Below are the code and all the weights of a small trained network. Each question names an input and a class and asks about switching units off, where a switched-off unit gives its printed mean instead of its output.

import numpy as np


def w(rows, s, z=0):
    codes = np.array(rows[::2]) - 128.0
    scale = np.full(codes.shape[1], s)
    scale[-1] = z or s
    return codes * scale


def norm(h):
    return h / np.sqrt((h * h).mean(-1, keepdims=True) + 1e-5)


def f(y):
    return y / 2 * (1 + np.tanh(0.7978845608 * (y + 0.044715 * y**3)))


def log_softmax(a):
    a = a - a.max(-1, keepdims=True)
    return a - np.log(np.exp(a).sum(-1, keepdims=True))


def net(x, mask):
    res = np.array(x, float).reshape(1, 6) / 4 @ E
    u = 0
    for l in range(2):
        y = f(norm(res) @ A[l][:, :-1].T + A[l][:, -1])
        res = res + np.where(mask[u : u + 11], y, B[l][:, -1]) @ B[l][:, :-1]
        u += 11
    return log_softmax(norm(res)[-1] @ U[:, :-1].T + U[:, -1])


A, B = {}, {}
E = w([
[231,97,155,63,190,99,77],'x0',
[74,151,50,226,165,114,99],'x1',
[178,255,142,177,45,227,128],'x2',
[209,137,71,180,112,135,147],'x3',
[161,101,129,77,177,53,153],'x4',
[51,50,97,113,112,57,125],'x5',
],0.00049)
A[0] = w([
[74,250,190,154,68,225,119,6],'0.n1',
[27,125,111,165,141,107,52,68],'0.n2',
[170,185,125,179,52,221,52,22],'0.n3',
[205,109,134,109,161,102,145,33],'0.n4',
[102,104,208,46,97,152,120,102],'0.n5',
[72,145,64,191,116,143,205,151],'0.n6',
[104,60,132,84,197,32,122,118],'0.n7',
[22,82,115,84,88,87,156,69],'0.n8',
[207,196,184,92,156,173,106,72],'0.n9',
[211,157,164,81,149,135,157,12],'0.n10',
[174,185,115,131,146,209,76,88],'0.n11',
],0.0026,0.0011)
B[0] = w([
[139,147,75,176,226,163,79,253],'0.n1',
[201,129,198,84,97,68,81,166],'0.n2',
[94,141,226,134,197,167,154,221],'0.n3',
[173,62,85,117,118,165,52,103],'0.n4',
[101,138,72,190,62,122,145,145],'0.n5',
[132,136,84,143,85,12,118,247],'0.n6',
[133,220,164,130,177,233,153,207],'0.n7',
[115,57,250,119,44,151,121,174],'0.n8',
[133,58,197,131,95,86,76,175],'0.n9',
[153,23,136,148,81,96,52,116],'0.n10',
[106,104,203,133,114,94,131,178],'0.n11',
],0.002,0.0011)
A[1] = w([
[253,42,32,112,59,83,42,3],'1.n1',
[130,150,110,206,164,50,154,105],'1.n2',
[69,240,50,188,107,65,190,19],'1.n3',
[42,47,130,110,10,90,206,44],'1.n4',
[178,165,70,104,228,227,174,91],'1.n5',
[125,118,162,214,210,144,72,73],'1.n6',
[202,65,189,50,89,96,43,160],'1.n7',
[15,160,206,85,119,117,138,91],'1.n8',
[208,39,138,51,197,140,188,151],'1.n9',
[218,174,70,139,189,106,55,62],'1.n10',
[32,209,70,180,158,201,179,84],'1.n11',
],0.0027,0.0014)
B[1] = w([
[238,104,144,195,27,72,105,120],'1.n1',
[101,144,123,143,74,224,137,200],'1.n2',
[71,179,61,165,103,241,188,251],'1.n3',
[84,65,254,59,108,96,128,178],'1.n4',
[92,52,132,58,170,51,70,160],'1.n5',
[166,155,173,109,96,171,128,201],'1.n6',
[106,121,43,153,99,101,182,223],'1.n7',
[192,101,118,137,61,97,191,190],'1.n8',
[59,149,81,171,125,156,65,187],'1.n9',
[113,67,129,131,53,103,170,163],'1.n10',
[116,103,44,157,33,90,179,232],'1.n11',
],0.0028,0.0012)
U = w([
[221,244,83,4,249,20,234,2],'0',
[6,18,249,2,8,9,249,222],'1',
[248,11,12,242,7,9,8,216],'2',
[17,6,6,11,248,8,8,205],'3',
[249,251,253,246,241,249,12,133],'4',
[14,254,11,250,13,247,253,254],'5',
],0.0037,0.0035)

Each question gives the input, the list of numbers given to net, and the class t.
The units are the neurons (one row each of A and B). Each row of codes is followed by its name. A weight is (code - 128) times the scale printed after its matrix; where a second scale follows, it is the last column's (A, B and U).
mask holds one flag per neuron, layer by layer. A switched-off neuron (its flag False) gives its mean, the last column of its row in B, instead of its output. The means were averaged over made-up inputs and are rounded, as every weight is.
A unit's drop is (log p(t) with every unit on - log p(t) with that unit switched off) / (log p(t) with every unit on - log p(t) with every unit switched off).
The circuit of an input: a set's keep is (log p(t) with only the set's units on - log p(t) with every unit switched off) / (log p(t) with every unit on - log p(t) with every unit switched off). Starting from the 12 units with the biggest drops (on a tie, the unit counted first), units are removed one at a time, each time the one whose removal leaves the highest keep (on an exact tie, the one counted first), for as long as the keep stays at least 0.8.
units of the circuit, in order: the units of the circuit, biggest drop first
top k neurons: the k neurons with the biggest drops, biggest first
top k neurons in layer l: the k neurons of layer l with the biggest drops, biggest first
input [-1,-4,5,8,6,7], class 2: units of the circuit, in order	1.n1; 0.n4
input [5,6,6,-1,8,7], class 3: top 2 neurons	0.n7; 1.n5
input [-2,-8,3,-5,0,-3], class 4: units of the circuit, in order	0.n1; 1.n3; 1.n4
input [-4,-6,5,1,5,2], class 1: units of the circuit, in order	1.n4; 0.n7
input [-3,-6,-7,6,-8,-2], class 1: units of the circuit, in order	1.n4
input [7,-8,-5,1,3,0], class 2: top 3 neurons in layer 0	0.n3; 0.n10; 0.n4
input [1,-3,5,0,7,-8], class 2: top 2 neurons	0.n10; 0.n7
input [4,2,1,-1,1,4], class 3: units of the circuit, in order	0.n7; 1.n5
input [5,-6,-7,-7,3,-8], class 3: top 3 neurons in layer 0	0.n7; 0.n6; 0.n2
input [1,-7,-4,0,-4,-1], class 2: top 2 neurons	0.n3; 0.n10
input [-1,-3,4,5,3,-2], class 4: top 2 neurons	0.n3; 1.n11
input [0,-3,1,-7,-7,-5], class 4: units of the circuit, in order	0.n1; 1.n3
input [0,-3,-1,-7,5,-6], class 3: top 2 neurons in layer 0	0.n6; 0.n2
input [6,-3,-1,-6,-3,-8], class 2: top 2 neurons in layer 0	0.n10; 0.n9
input [0,7,5,-2,1,-8], class 4: top neuron in layer 1	1.n7
input [6,-7,-5,4,-2,5], class 3: top 2 neurons in layer 1	1.n5; 1.n11
input [0,-1,0,-7,4,-6], class 2: top 3 neurons	0.n3; 0.n10; 0.n9
input [2,7,1,-8,-4,-6], class 4: top 2 neurons in layer 0	0.n2; 0.n1
input [3,-7,-7,8,1,6], class 3: top 2 neurons	0.n7; 0.n6
input [5,1,0,-4,3,-4], class 2: units of the circuit, in order	0.n10
input [4,-6,-1,-7,-3,-7], class 2: top 2 neurons in layer 0	0.n10; 0.n9
input [4,5,1,-2,-5,7], class 1: top 2 neurons in layer 0	0.n1; 0.n8
input [-8,2,2,-6,3,3], class 1: top 2 neurons in layer 1	1.n4; 1.n9
input [8,7,8,5,-8,-4], class 4: top 2 neurons	0.n3; 1.n3
